Below is a small trained network, with its code and all its weights. Each question gives an input and a class and asks what happens when units are switched off, that is, made to give their printed mean instead of their output.

import numpy as np


def w(rows, s, z=0):
    codes = np.array(rows[::2]) - 128.0
    scale = np.full(codes.shape[1], s)
    scale[-1] = z or s
    return codes * scale


def f(y):
    return np.maximum(y, 0)


def log_softmax(a):
    a = a - a.max(-1, keepdims=True)
    return a - np.log(np.exp(a).sum(-1, keepdims=True))


def net(x, mask):
    res = np.array(x, float).reshape(1, 6) / 4 @ E
    y = f(res @ A[0][:, :-1].T + A[0][:, -1])
    res = res + np.where(mask, y, B[0][:, -1]) @ B[0][:, :-1]
    return log_softmax(res[-1] @ U[:, :-1].T + U[:, -1])


A, B = {}, {}
E = w([
[131,120,117,129,121,134,138,136,133,122],'x0',
[77,166,22,85,107,141,34,178,126,156],'x1',
[123,132,140,133,136,128,117,123,133,134],'x2',
[139,26,78,95,185,23,120,111,169,175],'x3',
[104,104,84,197,83,151,136,11,104,188],'x4',
[70,180,79,188,179,82,170,118,121,64],'x5',
],0.011)
A[0] = w([
[38,137,36,132,58,142,52,90,116,157,117],'n1',
[172,90,148,97,92,175,112,96,164,185,89],'n2',
[137,209,179,152,67,225,129,139,81,95,112],'n3',
[98,108,66,96,142,107,49,158,94,149,95],'n4',
[169,41,202,231,135,121,221,24,77,139,103],'n5',
[68,153,66,93,110,132,112,161,112,155,87],'n6',
[110,146,131,208,49,165,105,78,115,145,116],'n7',
[200,62,178,59,17,199,68,106,180,196,79],'n8',
[82,187,82,153,228,74,149,106,101,33,89],'n9',
[46,157,55,190,180,68,169,102,146,82,100],'n10',
[200,83,153,90,74,126,98,139,99,188,91],'n11',
[73,85,65,161,91,155,96,34,121,203,126],'n12',
[87,117,79,157,160,99,123,114,89,65,92],'n13',
[138,174,108,47,176,110,89,234,162,88,96],'n14',
[140,29,82,125,199,47,120,108,182,156,129],'n15',
[111,147,111,149,109,186,137,63,76,159,107],'n16',
[159,140,202,58,185,78,147,241,167,58,104],'n17',
[75,183,87,170,160,67,177,138,121,93,105],'n18',
[150,123,124,139,106,110,113,112,133,135,33],'n19',
[114,29,104,112,181,44,132,114,168,155,132],'n20',
[108,114,175,98,174,70,94,187,196,121,124],'n21',
[35,163,21,101,82,146,19,139,154,168,109],'n22',
[160,72,92,111,174,77,108,80,171,135,122],'n23',
[172,109,94,147,138,133,114,158,97,112,7],'n24',
[125,72,71,164,110,96,109,36,142,185,108],'n25',
[140,56,105,75,166,43,103,102,161,155,133],'n26',
[186,45,176,76,96,195,59,140,104,219,94],'n27',
[188,71,168,58,64,165,82,121,146,161,87],'n28',
[113,58,84,136,160,65,163,125,148,172,112],'n29',
[83,237,185,185,19,248,147,150,65,55,123],'n30',
[154,80,236,131,157,112,250,67,198,68,85],'n31',
[183,64,123,96,130,79,89,118,128,166,123],'n32',
[100,168,74,69,141,113,47,183,149,104,102],'n33',
[183,136,191,103,154,69,170,170,159,50,122],'n34',
[102,93,74,156,206,52,154,134,151,134,124],'n35',
[41,169,107,165,178,89,156,111,119,86,97],'n36',
[151,80,148,204,85,124,164,1,105,141,121],'n37',
[164,114,202,128,146,107,189,141,154,88,95],'n38',
[85,106,58,180,88,109,162,44,129,148,109],'n39',
[49,157,71,209,168,87,169,105,120,63,102],'n40',
],0.0098,0.012)
B[0] = w([
[226,135,98,131,223,21,223,86,59,190,197],'n1',
[98,114,185,105,124,131,154,183,186,131,156],'n2',
[75,191,110,195,68,112,69,43,118,40,208],'n3',
[173,138,132,136,133,58,188,66,58,180,171],'n4',
[235,134,142,133,181,17,237,94,29,213,204],'n5',
[171,134,185,162,150,66,137,109,132,142,167],'n6',
[86,78,76,108,161,173,100,129,107,80,176],'n7',
[42,78,230,96,63,140,168,225,199,179,188],'n8',
[96,73,183,102,59,173,180,209,246,162,181],'n9',
[65,84,207,104,76,146,181,201,201,184,179],'n10',
[114,113,187,143,104,153,140,175,219,155,161],'n11',
[83,55,33,35,200,177,81,121,109,100,190],'n12',
[89,129,177,120,116,137,155,160,161,148,152],'n13',
[120,35,43,39,225,192,89,89,103,89,197],'n14',
[101,197,97,197,74,108,61,75,108,79,199],'n15',
[131,64,80,66,138,149,68,84,119,98,166],'n16',
[126,38,19,41,233,184,73,125,97,117,214],'n17',
[93,101,204,132,99,151,128,192,194,146,170],'n18',
[99,118,128,116,93,146,105,87,125,60,128],'n19',
[104,199,96,187,94,136,114,95,119,87,194],'n20',
[89,78,50,63,132,152,96,95,102,90,178],'n21',
[221,158,157,169,185,27,217,119,44,227,216],'n22',
[89,192,114,200,79,141,81,83,132,60,173],'n23',
[131,151,98,145,127,155,137,177,175,147,128],'n24',
[111,90,45,61,210,211,56,99,100,58,175],'n25',
[101,221,122,168,61,142,94,75,112,82,190],'n26',
[75,95,186,82,58,132,182,186,200,168,184],'n27',
[81,110,199,120,92,139,160,178,210,152,170],'n28',
[104,182,116,200,80,135,76,94,128,82,172],'n29',
[55,229,94,215,47,98,51,37,85,2,249],'n30',
[232,176,153,167,156,6,194,120,53,224,204],'n31',
[106,169,153,198,66,139,131,164,117,71,170],'n32',
[223,153,137,145,188,38,180,103,59,190,187],'n33',
[168,70,55,54,212,178,129,103,78,121,192],'n34',
[96,200,150,192,48,139,92,102,147,71,178],'n35',
[86,123,193,125,106,176,150,193,202,165,167],'n36',
[156,71,54,42,226,206,101,117,107,111,185],'n37',
[196,156,127,171,193,94,178,142,104,187,174],'n38',
[127,51,80,67,188,204,94,153,143,101,173],'n39',
[58,88,215,93,93,150,178,205,205,192,180],'n40',
],0.0086,0.022)
U = w([
[65,236,102,198,40,146,64,43,86,30,101],'0',
[130,27,20,5,254,215,80,108,93,106,254],'1',
[252,156,154,149,190,35,202,88,48,238,2],'2',
[51,83,242,81,38,185,153,203,209,188,105],'3',
],0.0099,0.0024)

Each question gives the input, the list of numbers given to net, and the class t.
The units are the neurons (one row each of A and B). Each row of codes is followed by its name. A weight is (code - 128) times the scale printed after its matrix; where a second scale follows, it is the last column's (A, B and U).
mask holds one flag per neuron, in row order. A switched-off neuron (its flag False) gives its mean, the last column of its row in B, instead of its output. The means were averaged over made-up inputs and are rounded, as every weight is.
A unit's drop is (log p(t) with every unit on - log p(t) with that unit switched off) / (log p(t) with every unit on - log p(t) with every unit switched off).
The circuit of an input: a set's keep is (log p(t) with only the set's units on - log p(t) with every unit switched off) / (log p(t) with every unit on - log p(t) with every unit switched off). Starting from the 12 units with the biggest drops (on a tie, the unit counted first), units are removed one at a time, each time the one whose removal leaves the highest keep (on an exact tie, the one counted first), for as long as the keep stays at least 0.8.
circuit, biggest first: the units of the circuit, biggest drop first
unit that matters most: the unit with the biggest drop
top k neurons: the k neurons with the biggest drops, biggest first
drop when u is switched off: that unit's drop, to one decimal
input [0,-7,6,8,-8,0], class 0: unit that matters most -> n15
input [1,-6,-6,0,-6,4], class 1: top 4 neurons -> n17, n34, n22, n1
input [-4,-4,-5,-5,6,-6], class 1: top 4 neurons -> n37, n7, n16, n12
input [-3,8,-7,3,-3,8], class 2: top 4 neurons -> n22, n33, n1, n4
input [3,7,-7,-3,2,-8], class 3: top 2 neurons -> n8, n27
input [2,-4,3,-2,1,4], class 2: top 2 neurons -> n5, n31
input [6,5,5,-1,4,-1], class 2: top 2 neurons -> n22, n1
input [8,4,0,-6,8,-8], class 1: top 2 neurons -> n12, n7
input [8,8,-7,-2,8,8], class 1: top 4 neurons -> n12, n39, n1, n25
input [0,3,-3,-7,8,6], class 1: top 3 neurons -> n39, n12, n37
input [-8,6,-6,-1,6,7], class 3: top 2 neurons -> n10, n40
input [6,-7,1,-3,-5,-8], class 3: top 2 neurons -> n8, n27
input [-2,-3,-6,-6,-7,-5], class 1: top 3 neurons -> n17, n34, n14
input [7,5,-2,7,5,-8], class 3: circuit, biggest first -> n8
input [6,6,-2,-4,8,-8], class 1: top 4 neurons -> n12, n1, n25, n7
input [8,8,-2,2,-6,-3], class 2: drop when n33 is switched off -> 0.4
input [6,-1,-1,6,2,8], class 3: drop when n40 is switched off -> 0.1
input [-5,8,-6,5,3,-1], class 2: drop when n9 is switched off -> 0.0
